[ 0.03 -0.60 -5.10 -9.30  0.06  0.55 -0.34 -1.66  0.21  0.16 -1.39  0.33
 -0.06  0.59  3.30  0.08 -4.01] -> 9
[-0.02 -0.05 -1.12 -1.37  0.52 -0.13 -0.01 -0.24  0.20 -0.13  0.24  0.11
 -0.04 -0.22 -0.09 -0.14 -0.21] -> 7
[-0.11  0.31  2.07  1.10 -0.88  0.27 -0.03 -0.69  0.10  0.15  0.16 -0.11
  0.09 -0.14  0.27  0.05  0.52] -> 10
[ 0.02 -0.46 -1.71 -0.78  1.47 -0.27  0.00  0.02  0.13 -0.18  0.22  0.23
 -0.01 -0.08 -0.66  0.19  0.34] -> 10
[ 0.12 -0.44 -1.79  1.06  1.59 -0.19  0.02 -1.06  0.40 -0.21  0.59  0.22
 -0.02 -0.39 -1.47  0.11  1.07] -> 11
[ 0.26  0.47 -1.39 -2.01  0.20 -0.36  0.02 -0.44  0.30 -0.05 -0.01 -0.06
 -0.13 -0.28  0.21 -0.14 -0.45] -> 4
[-0.03 -0.24 -2.72  0.74  1.80 -0.07  0.01  0.94 -0.08 -0.20  0.23  0.23
 -0.01  0.05 -0.98 -0.25  0.51] -> 8
[ 0.09  0.69  3.40 -1.21 -1.85  0.25 -0.08 -2.52  0.32  0.17  0.27 -0.26
  0.04 -0.34  0.63 -0.20  0.09] -> 6
[ 0.31 -0.38 -3.71 -0.70  1.46  0.40 -0.13 -4.62  1.22 -0.14  0.36  0.02
 -0.03 -0.55 -0.72 -0.15  0.72] -> 14
[-0.05 -0.37 -3.08 -2.32  1.06  0.42 -0.19  0.12  0.22 -0.04 -0.19 -0.26
  0.03  0.24  1.26  0.00 -0.84] -> 12
[-0.01  0.60  3.70 -0.38 -1.86  0.25 -0.02 -0.68 -0.03  0.20  0.07 -0.32
  0.04 -0.04  0.83 -0.06 -0.41] -> 6
[ 0.12  0.51  2.56 -0.10 -1.64 -0.64  0.23 -0.69 -0.02  0.07  0.56 -0.15
 -0.10 -0.45 -0.88  0.15  0.55] -> 3
[-0.08  0.49  3.14  2.79 -1.07 -0.70  0.30  2.15 -0.57  0.09  0.47 -0.23
 -0.05 -0.14 -1.32  0.12  1.15] -> 3
[-0.10  0.64  3.03  0.97 -1.67 -0.12  0.20  1.39 -0.52  0.17 -0.06 -0.11
 -0.02  0.07  0.14  0.01  0.08] -> 3
[-0.01  0.57  2.56  0.56 -1.94 -0.24  0.18  0.23 -0.27  0.19  0.16 -0.05
 -0.06 -0.16 -0.02  0.06  0.19] -> 4
[-0.16  0.29  2.21 -0.37 -1.34  0.25 -0.05 -0.62  0.15  0.21  0.05 -0.17
  0.08  0.02  0.52  0.15 -0.21] -> 10
[-0.29  0.06  1.81  0.55 -0.22  0.31 -0.09 -0.45  0.10  0.14  0.24  0.12
  0.14  0.11  0.18 -0.01  0.26] -> 12
[ 0.00  0.17  1.14 -1.74 -1.54  0.01  0.03  0.29 -0.07  0.13 -0.32 -0.13
 -0.01 -0.32  1.51  0.18 -0.95] -> 8
[ 0.05  0.63  3.77  1.27 -1.33 -0.35  0.24  0.02 -0.12  0.15  0.25 -0.09
 -0.06 -0.28 -0.39  0.11  0.55] -> 4
[-0.08  0.54  4.21  2.60 -1.66 -0.06  0.10  0.24 -0.02  0.17  0.58 -0.44
  0.07 -0.22 -0.53  0.04  1.22] -> 7
[ 0.04  0.57  4.35  0.86 -2.71 -0.55  0.31  0.31 -0.38  0.13  0.32 -0.10
 -0.07 -0.32 -0.43  0.25  0.74] -> 1
[ 0.15 -0.12 -1.19  0.32  0.88 -0.30  0.06 -2.00  0.60 -0.20  0.76  0.04
 -0.03 -0.58 -1.25  0.25  1.00] -> 10
[ 0.07 -0.27 -2.28 -1.40  0.99  0.45 -0.20 -1.59  0.68 -0.18 -0.06 -0.36
  0.05  0.00  0.96  0.24 -0.07] -> 15
[ 0.35  0.53  1.72 -0.77 -1.96 -0.13  0.09 -4.59  0.86 -0.07  0.72  0.06
 -0.08 -1.06  0.17  0.00  0.49] -> 8
[-0.03  0.47  2.88 -0.09 -2.02  0.17 -0.01 -0.80  0.09  0.19  0.12 -0.35
  0.05 -0.17  0.45  0.10 -0.12] -> 8
[ 0.17  0.23 -0.80  1.01 -0.11 -0.49  0.13  1.54 -0.06 -0.08  0.07 -0.22
 -0.10 -0.22 -0.34 -0.27  0.14] -> 3
[ 0.39  0.11 -1.38 -4.07 -1.17  0.29 -0.19 -6.82  1.43 -0.11  0.37 -0.08
 -0.07 -0.89  1.30  0.13 -0.57] -> 11
[ 0.00  0.56  2.64  0.50 -1.27 -0.05  0.13  1.38 -0.23  0.18 -0.03 -0.16
 -0.03 -0.06  0.33 -0.20  0.45] -> 6
[ 0.03  0.21  0.41  0.81  0.29 -0.45  0.11  1.40 -0.06 -0.12  0.44 -0.07
 -0.05  0.15 -0.74 -0.14  0.56] -> 6
[ 0.19  1.31  5.23  2.12 -2.81 -0.39  0.34 -2.79  0.05 -0.07  0.99  0.08
 -0.12 -0.91 -1.44 -0.30  1.64] -> 0
